Below is a small trained network, with its code and all its weights. Each question gives an input and a target symbol and asks what happens when units are switched off, that is, made to give their printed mean instead of their output.

import numpy as np


def w(rows, s, z=0):
    codes = np.array(rows[::2]) - 128.0
    scale = np.full(codes.shape[1], s)
    scale[-1] = z or s
    return codes * scale


def norm(h):
    return h / np.sqrt((h * h).mean(-1, keepdims=True) + 1e-5)


def f(y):
    return y / 2 * (1 + np.tanh(0.7978845608 * (y + 0.044715 * y**3)))


def softmax(a):
    e = np.exp(a - a.max(-1, keepdims=True))
    return e / e.sum(-1, keepdims=True)


def log_softmax(a):
    a = a - a.max(-1, keepdims=True)
    return a - np.log(np.exp(a).sum(-1, keepdims=True))


def net(x, mask):
    ids = ['δεθλστ'.index(c) for c in x.split()]
    T = len(ids)
    res = E[ids] + P[:T]
    q, k, v = (norm(res) @ M[0].T for M in (Q, K, V))
    z = softmax(np.where(np.tri(T) > 0, q @ k.T / 3**0.5, -1e9)) @ v
    res = res + np.where(mask[0], z, O[0][:, -1]) @ O[0][:, :-1]
    y = f(norm(res) @ A[0][:, :-1].T + A[0][:, -1])
    res = res + np.where(mask[1:9], y, B[0][:, -1]) @ B[0][:, :-1]
    return log_softmax(norm(res)[-1] @ U[:, :-1].T + U[:, -1])


Q, K, V, O, A, B = {}, {}, {}, {}, {}, {}
E = w([
[200,41,118,99,139],'δ',
[95,136,64,60,166],'ε',
[158,59,94,65,141],'θ',
[226,2,138,114,180],'λ',
[133,58,131,139,104],'σ',
[221,148,191,121,211],'τ',
],0.009)
P = w([
[156,156,88,177,138],'0',
[187,172,155,78,78],'1',
[86,151,103,147,80],'2',
[147,140,96,172,184],'3',
[149,150,165,54,88],'4',
[91,111,123,163,106],'5',
[129,142,121,158,215],'6',
[112,128,189,40,95],'7',
[75,107,140,142,112],'8',
[111,148,146,158,222],'9',
[91,108,190,2,101],'10',
[72,67,118,81,145],'11',
],0.017)
Q[0] = w([
[151,107,98,108,245],'H0',
[101,96,66,196,88],'H0',
[204,229,137,134,71],'H0',
],0.011)
K[0] = w([
[59,100,254,47,177],'H0',
[136,170,163,203,153],'H0',
[252,175,6,85,140],'H0',
],0.0092)
V[0] = w([
[61,96,182,169,1],'H0',
[140,149,192,117,179],'H0',
[127,66,114,64,135],'H0',
],0.01)
O[0] = w([
[159,113,91,91,161,100],'H0',
[151,126,109,225,160,66],'H0',
[148,130,91,160,8,253],'H0',
],0.012,0.0035)
A[0] = w([
[109,53,102,157,147,173],'N0',
[48,103,79,187,219,226],'N1',
[78,131,11,128,79,41],'N2',
[68,167,165,67,151,79],'N3',
[139,198,117,216,211,55],'N4',
[205,62,181,143,128,221],'N5',
[152,125,149,139,247,3],'N6',
[82,95,151,174,118,110],'N7',
],0.012,0.0039)
B[0] = w([
[134,138,123,190,122,208],'N0',
[198,121,116,83,142,246],'N1',
[132,84,151,165,45,210],'N2',
[149,20,129,96,159,172],'N3',
[39,124,176,109,164,205],'N4',
[95,125,149,70,98,254],'N5',
[117,164,116,195,111,170],'N6',
[255,134,78,152,177,136],'N7',
],0.012,0.0057)
U = w([
[175,196,158,113,70,142],'δ',
[106,88,128,28,163,79],'ε',
[159,145,123,206,85,134],'θ',
[136,30,195,209,111,41],'λ',
[248,146,95,130,153,113],'σ',
[63,151,96,208,150,254],'τ',
],0.011,0.0074)

Each question gives the input, a string of symbols that net reads in full, and the target symbol t.
The units are the heads (3 rows each of Q, K, V and O) and the neurons (one row each of A and B). Each row of codes is followed by its name. A weight is (code - 128) times the scale printed after its matrix; where a second scale follows, it is the last column's (O, A, B and U).
mask holds one flag per unit, heads first, then neurons. A switched-off unit (its flag False) gives its mean, the last column of its rows in O or B, instead of its output. The means were averaged over made-up inputs and are rounded, as every weight is.
A unit's drop is (log p(t) with every unit on - log p(t) with that unit switched off) / (log p(t) with every unit on - log p(t) with every unit switched off).
The circuit of an input: a set's keep is (log p(t) with only the set's units on - log p(t) with every unit switched off) / (log p(t) with every unit on - log p(t) with every unit switched off). Starting from all 9 units, units are removed one at a time, each time the one whose removal leaves the highest keep (on an exact tie, the one counted first), for as long as the keep stays at least 0.8.
circuit, biggest first: the units of the circuit, biggest drop first
most important unit: the unit with the biggest drop
top k neurons: the k neurons with the biggest drops, biggest first
drop of u: that unit's drop, to one decimal
input δ τ λ σ τ ε σ, target τ: most important unit	N4
input ε σ θ, target λ: circuit, biggest first	H0; N3; N5
input θ τ λ θ, target τ: circuit, biggest first	H0; N4
input σ δ ε λ σ ε λ λ λ δ τ ε, target θ: circuit, biggest first	H0; N2
input σ ε ε λ θ σ ε, target σ: top 3 neurons	N1; N5; N3
input σ λ δ δ, target λ: circuit, biggest first	H0; N4
input ε ε τ, target λ: circuit, biggest first	H0; N3
input λ λ σ δ λ τ λ, target τ: circuit, biggest first	N6; H0
input σ λ λ δ σ, target ε: circuit, biggest first	H0; N2; N3
input θ ε δ τ λ τ δ, target τ: circuit, biggest first	N4; N6
input τ δ τ λ, target τ: circuit, biggest first	H0; N6
input ε θ σ, target λ: circuit, biggest first	H0; N3; N7
input τ λ λ, target σ: circuit, biggest first	H0; N7
input τ ε ε δ θ ε σ, target σ: circuit, biggest first	N1
input σ ε σ ε δ σ ε σ ε λ, target σ: top 4 neurons	N2; N1; N6; N5
input τ λ σ τ ε σ ε, target σ: top 3 neurons	N1; N5; N6
input σ σ λ, target ε: top 2 neurons	N2; N6
input θ θ σ σ λ σ τ, target τ: top 2 neurons	N4; N6
input σ σ θ ε ε ε σ σ λ δ, target σ: top 3 neurons	N2; N1; N0
input σ θ θ ε, target θ: most important unit	N2
input θ θ ε τ ε σ σ σ σ δ, target σ: drop of N2	0.2
input λ δ ε λ σ λ λ τ ε θ λ θ, target λ: drop of N2	0.3
input ε σ σ ε δ ε, target ε: drop of H0	3.1
